Below are the code and all the weights of a small trained network. Each question names an input and a target symbol and asks about switching units off, where a switched-off unit gives its printed mean instead of its output.

import numpy as np


def w(rows, s, z=0):
    codes = np.array(rows[::2]) - 128.0
    scale = np.full(codes.shape[1], s)
    scale[-1] = z or s
    return codes * scale


def softmax(a):
    e = np.exp(a - a.max(-1, keepdims=True))
    return e / e.sum(-1, keepdims=True)


def log_softmax(a):
    a = a - a.max(-1, keepdims=True)
    return a - np.log(np.exp(a).sum(-1, keepdims=True))


def net(x, mask):
    ids = ['ΓΘΛΣΩαβδεζημτφ'.index(c) for c in x.split()]
    T = len(ids)
    res = E[ids] + P[:T]
    u = 0
    for l in range(2):
        r = res
        for j in range(3):
            rows = slice(4 * j, 4 * j + 4)
            q, k, v = (r @ M[l][rows].T for M in (Q, K, V))
            z = softmax(np.where(np.tri(T) > 0, q @ k.T / 4**0.5, -1e9)) @ v
            o = O[l][rows]
            res = res + np.where(mask[u + j], z, o[:, -1]) @ o[:, :-1]
        u += 3
    return log_softmax(res[-1] @ U[:, :-1].T + U[:, -1])


Q, K, V, O = {}, {}, {}, {}
E = w([
[224,129,228],'Γ',
[123,169,146],'Θ',
[130,188,175],'Λ',
[144,184,156],'Σ',
[103,194,106],'Ω',
[154,213,239],'α',
[109,88,192],'β',
[122,191,166],'δ',
[136,101,49],'ε',
[124,164,122],'ζ',
[107,154,255],'η',
[159,198,106],'μ',
[113,128,126],'τ',
[106,86,77],'φ',
],0.018)
P = w([
[156,2,134],'0',
[178,13,174],'1',
[182,15,163],'2',
[173,26,157],'3',
[167,28,161],'4',
[150,31,152],'5',
],0.0072)
Q[0] = w([
[118,133,255],'0.h0',
[143,76,71],'0.h0',
[136,88,59],'0.h0',
[195,103,200],'0.h0',
[131,162,127],'0.h1',
[133,195,75],'0.h1',
[171,188,139],'0.h1',
[123,136,103],'0.h1',
[113,135,143],'0.h2',
[158,213,149],'0.h2',
[131,240,160],'0.h2',
[217,184,64],'0.h2',
],0.015)
K[0] = w([
[181,107,239],'0.h0',
[86,98,64],'0.h0',
[58,95,103],'0.h0',
[247,73,110],'0.h0',
[95,137,175],'0.h1',
[129,155,66],'0.h1',
[58,172,111],'0.h1',
[121,106,143],'0.h1',
[131,93,162],'0.h2',
[168,247,133],'0.h2',
[140,217,173],'0.h2',
[170,210,53],'0.h2',
],0.016)
V[0] = w([
[156,113,123],'0.h0',
[49,164,82],'0.h0',
[208,112,76],'0.h0',
[120,143,143],'0.h0',
[164,117,158],'0.h1',
[183,129,112],'0.h1',
[79,124,144],'0.h1',
[149,154,141],'0.h1',
[2,107,144],'0.h2',
[102,80,180],'0.h2',
[229,118,99],'0.h2',
[153,113,105],'0.h2',
],0.016)
O[0] = w([
[160,152,104,148],'0.h0',
[111,124,174,3],'0.h0',
[88,180,87,135],'0.h0',
[188,77,157,136],'0.h0',
[140,157,107,180],'0.h1',
[66,153,157,136],'0.h1',
[198,118,129,123],'0.h1',
[108,143,95,153],'0.h1',
[251,136,31,87],'0.h2',
[174,136,96,173],'0.h2',
[22,57,182,142],'0.h2',
[105,132,81,114],'0.h2',
],0.011,0.022)
Q[1] = w([
[121,110,103],'1.h0',
[145,132,158],'1.h0',
[107,89,117],'1.h0',
[111,27,99],'1.h0',
[111,197,171],'1.h1',
[151,217,224],'1.h1',
[108,157,138],'1.h1',
[123,180,189],'1.h1',
[174,149,184],'1.h2',
[126,147,250],'1.h2',
[119,187,191],'1.h2',
[159,159,139],'1.h2',
],0.016)
K[1] = w([
[114,129,113],'1.h0',
[142,65,102],'1.h0',
[128,183,119],'1.h0',
[169,172,82],'1.h0',
[115,145,208],'1.h1',
[192,150,250],'1.h1',
[70,77,132],'1.h1',
[74,92,144],'1.h1',
[113,127,73],'1.h2',
[75,121,76],'1.h2',
[83,193,122],'1.h2',
[122,100,88],'1.h2',
],0.017)
V[1] = w([
[156,230,107],'1.h0',
[145,65,178],'1.h0',
[165,125,159],'1.h0',
[136,30,119],'1.h0',
[144,182,138],'1.h1',
[154,255,82],'1.h1',
[121,133,108],'1.h1',
[122,97,93],'1.h1',
[133,109,112],'1.h2',
[126,117,110],'1.h2',
[89,181,108],'1.h2',
[143,121,125],'1.h2',
],0.0096)
O[1] = w([
[171,138,111,50],'1.h0',
[4,65,104,243],'1.h0',
[91,113,120,177],'1.h0',
[26,1,136,99],'1.h0',
[123,155,113,151],'1.h1',
[62,124,185,4],'1.h1',
[167,162,137,79],'1.h1',
[124,182,31,37],'1.h1',
[18,57,159,102],'1.h2',
[165,183,62,105],'1.h2',
[103,104,95,136],'1.h2',
[153,147,116,115],'1.h2',
],0.0051,0.0043)
U = w([
[127,228,95,206],'Γ',
[149,135,141,37],'Θ',
[150,106,148,154],'Λ',
[130,95,140,153],'Σ',
[144,121,129,31],'Ω',
[164,158,252,3],'α',
[160,51,90,78],'β',
[152,121,138,123],'δ',
[95,103,77,51],'ε',
[133,127,127,254],'ζ',
[201,136,142,112],'η',
[89,131,157,103],'μ',
[151,113,100,102],'τ',
[126,86,62,97],'φ',
],0.016,0.0091)

Each question gives the input, a string of symbols that net reads in full, and the target symbol t.
The units are the heads (4 rows each of Q, K, V and O). Each row of codes is followed by its name. A weight is (code - 128) times the scale printed after its matrix; where a second scale follows, it is the last column's (O and U).
mask holds one flag per head, layer by layer. A switched-off head (its flag False) gives its mean, the last column of its rows in O, instead of its output. The means were averaged over made-up inputs and are rounded, as every weight is.
A unit's drop is (log p(t) with every unit on - log p(t) with that unit switched off) / (log p(t) with every unit on - log p(t) with every unit switched off).
The circuit of an input: a set's keep is (log p(t) with only the set's units on - log p(t) with every unit switched off) / (log p(t) with every unit on - log p(t) with every unit switched off). Starting from all 6 units, units are removed one at a time, each time the one whose removal leaves the highest keep (on an exact tie, the one counted first), for as long as the keep stays at least 0.8.
circuit, biggest first: the units of the circuit, biggest drop first
unit that matters most: the unit with the biggest drop
which heads matter: for each layer, one digit per head in row order, 1 if its drop is at least 0.15 and else 0, layers parted by /
drop of u: that unit's drop, to one decimal
input α β ε Γ Γ ε, target Γ: circuit, biggest first	[0.h0]
input τ Γ α ε, target Γ: which heads matter	100 / 100
input Γ α τ, target Γ: circuit, biggest first	[1.h0, 0.h0]
input α Γ Γ, target μ: which heads matter	101 / 000
input α Ω α β, target β: which heads matter	101 / 100
input α Γ η η β, target Γ: which heads matter	100 / 000
input μ Γ α Ω Θ, target Γ: which heads matter	100 / 100
input α Γ η η, target Γ: circuit, biggest first	[0.h0, 0.h2]
input φ Γ Γ, target μ: which heads matter	011 / 000
input η Γ Γ Γ α, target Γ: which heads matter	101 / 000
input β α α, target α: which heads matter	001 / 000
input α Λ ε, target ε: which heads matter	101 / 000
input Γ β η α α η, target Γ: which heads matter	100 / 000
input β μ Γ Ω, target μ: unit that matters most	0.h2
input Γ α η α, target Γ: which heads matter	110 / 000
input α β α φ α α, target α: drop of 1.h1	0.1
input Ω μ η, target η: drop of 1.h2	0.0
input α α μ, target μ: drop of 0.h1	0.0
